Below is a small trained network, with its code and all its weights. Each question gives an input and a class and asks what happens when units are switched off, that is, made to give their printed mean instead of their output.

import numpy as np


def w(rows, s, z=0):
    codes = np.array(rows[::2]) - 128.0
    scale = np.full(codes.shape[1], s)
    scale[-1] = z or s
    return codes * scale


def norm(h):
    return h / np.sqrt((h * h).mean(-1, keepdims=True) + 1e-5)


def f(y):
    return np.maximum(y, 0)


def log_softmax(a):
    a = a - a.max(-1, keepdims=True)
    return a - np.log(np.exp(a).sum(-1, keepdims=True))


def net(x, mask):
    res = np.array(x, float).reshape(1, 6) / 4 @ E
    u = 0
    for l in range(3):
        y = f(norm(res) @ A[l][:, :-1].T + A[l][:, -1])
        res = res + np.where(mask[u : u + 5], y, B[l][:, -1]) @ B[l][:, :-1]
        u += 5
    return log_softmax(norm(res)[-1] @ U[:, :-1].T + U[:, -1])


A, B = {}, {}
E = w([
[111,127,116,111,122,155,127,132],'x0',
[166,178,126,132,80,123,58,2],'x1',
[144,130,208,8,187,138,115,123],'x2',
[185,209,127,164,129,206,53,217],'x3',
[132,130,115,122,133,130,126,127],'x4',
[125,127,126,127,128,133,127,129],'x5',
],0.0084)
A[0] = w([
[147,162,155,174,177,188,160,135,107],'0.n0',
[186,113,89,155,72,141,163,107,119],'0.n1',
[132,136,122,152,140,139,146,2,43],'0.n2',
[123,171,71,108,123,92,137,209,175],'0.n3',
[98,109,119,129,113,98,217,146,2],'0.n4',
],0.0099,0.0045)
B[0] = w([
[142,57,66,113,64,145,60,152,200],'0.n0',
[171,122,167,138,62,185,230,156,210],'0.n1',
[67,39,95,114,125,115,86,154,248],'0.n2',
[35,109,237,197,181,112,126,189,253],'0.n3',
[133,234,1,176,210,114,129,129,208],'0.n4',
],0.0082,0.0047)
A[1] = w([
[164,193,143,144,110,169,106,104,1],'1.n0',
[112,140,107,95,175,86,250,161,18],'1.n1',
[157,89,149,113,181,174,146,138,4],'1.n2',
[126,153,69,181,107,137,138,149,204],'1.n3',
[96,115,101,151,113,129,167,117,2],'1.n4',
],0.014,0.0022)
B[1] = w([
[118,188,81,162,163,153,133,36,178],'1.n0',
[160,230,197,124,75,220,105,44,254],'1.n1',
[169,160,138,126,53,60,142,114,171],'1.n2',
[39,135,162,153,174,75,219,90,250],'1.n3',
[151,100,66,92,10,44,55,155,192],'1.n4',
],0.011,0.0075)
A[2] = w([
[199,153,205,94,127,210,94,141,221],'2.n0',
[93,153,186,89,153,106,173,65,107],'2.n1',
[96,75,163,2,189,83,145,90,216],'2.n2',
[186,141,85,129,213,141,107,118,1],'2.n3',
[140,157,142,124,134,120,155,210,90],'2.n4',
],0.011,0.0016)
B[2] = w([
[180,59,166,104,52,108,64,140,244],'2.n0',
[144,177,8,154,216,205,94,79,254],'2.n1',
[134,121,99,117,200,129,163,205,219],'2.n2',
[150,157,193,76,48,222,95,131,147],'2.n3',
[175,67,151,67,163,60,159,176,178],'2.n4',
],0.011,0.0072)
U = w([
[75,253,87,212,142,143,160,51,250],'0',
[214,200,159,87,106,214,28,70,80],'1',
[96,45,69,135,28,52,136,99,160],'2',
[131,98,34,79,251,121,108,121,44],'3',
[72,115,203,212,180,85,181,219,182],'4',
[215,101,213,98,98,78,74,227,19],'5',
],0.014,0.0024)

Each question gives the input, the list of numbers given to net, and the class t.
The units are the neurons (one row each of A and B). Each row of codes is followed by its name. A weight is (code - 128) times the scale printed after its matrix; where a second scale follows, it is the last column's (A, B and U).
mask holds one flag per neuron, layer by layer. A switched-off neuron (its flag False) gives its mean, the last column of its row in B, instead of its output. The means were averaged over made-up inputs and are rounded, as every weight is.
A unit's drop is (log p(t) with every unit on - log p(t) with that unit switched off) / (log p(t) with every unit on - log p(t) with every unit switched off).
The circuit of an input: a set's keep is (log p(t) with only the set's units on - log p(t) with every unit switched off) / (log p(t) with every unit on - log p(t) with every unit switched off). Starting from the 12 units with the biggest drops (on a tie, the unit counted first), units are removed one at a time, each time the one whose removal leaves the highest keep (on an exact tie, the one counted first), for as long as the keep stays at least 0.8.
units of the circuit, in order: the units of the circuit, biggest drop first
k most important neurons: the k neurons with the biggest drops, biggest first
k most important neurons of layer l: the k neurons of layer l with the biggest drops, biggest first
drop when u is switched off: that unit's drop, to one decimal
input [-5,2,0,7,-4,8], class 0: most important neuron	(1.n0)
input [-1,1,5,-8,-6,-6], class 3: 3 most important neurons	(2.n2 0.n1 0.n2)
input [-2,-3,1,-1,5,-7], class 1: 2 most important neurons	(1.n1 2.n0)
input [1,-1,5,-8,-2,-5], class 1: 2 most important neurons	(1.n1 1.n3)
input [0,-4,1,8,-2,6], class 5: 2 most important neurons of layer 0	(0.n4 0.n2)
input [4,0,2,-6,6,7], class 1: 3 most important neurons	(1.n1 1.n3 0.n0)
input [-2,-3,6,1,4,-7], class 5: 2 most important neurons of layer 1	(1.n3 1.n0)
input [-6,0,6,-6,-2,-7], class 1: 4 most important neurons	(1.n1 1.n3 0.n0 2.n0)
input [-3,0,1,1,-2,-5], class 5: 2 most important neurons	(0.n4 1.n3)
input [1,-1,-6,-8,2,6], class 0: 3 most important neurons	(0.n4 1.n1 1.n3)
input [-8,0,-7,1,2,1], class 4: 2 most important neurons	(1.n1 0.n4)
input [0,-3,-3,1,6,-3], class 4: 2 most important neurons	(0.n3 1.n0)
input [6,-3,-1,6,-5,-6], class 4: 2 most important neurons	(1.n1 2.n0)
input [3,5,-2,8,-4,6], class 0: units of the circuit, in order	(1.n3)
input [-6,0,3,-6,6,0], class 1: 3 most important neurons	(1.n1 1.n3 0.n0)
input [1,-1,-4,5,-8,6], class 4: 2 most important neurons	(0.n3 1.n1)
input [-1,-5,-1,-1,-2,1], class 0: 2 most important neurons	(0.n4 1.n1)
input [-6,2,1,0,8,2], class 3: 2 most important neurons of layer 1	(1.n1 1.n4)
input [2,-7,7,8,4,8], class 5: drop when 1.n3 is switched off	0.1
input [4,-3,-5,-8,2,-8], class 0: units of the circuit, in order	(1.n1)
input [-8,7,-2,-4,4,6], class 2: drop when 0.n2 is switched off	0.1
input [8,-4,-2,3,5,-1], class 4: drop when 0.n0 is switched off	0.0
input [-1,-5,0,-2,6,-7], class 0: drop when 0.n4 is switched off	1.9
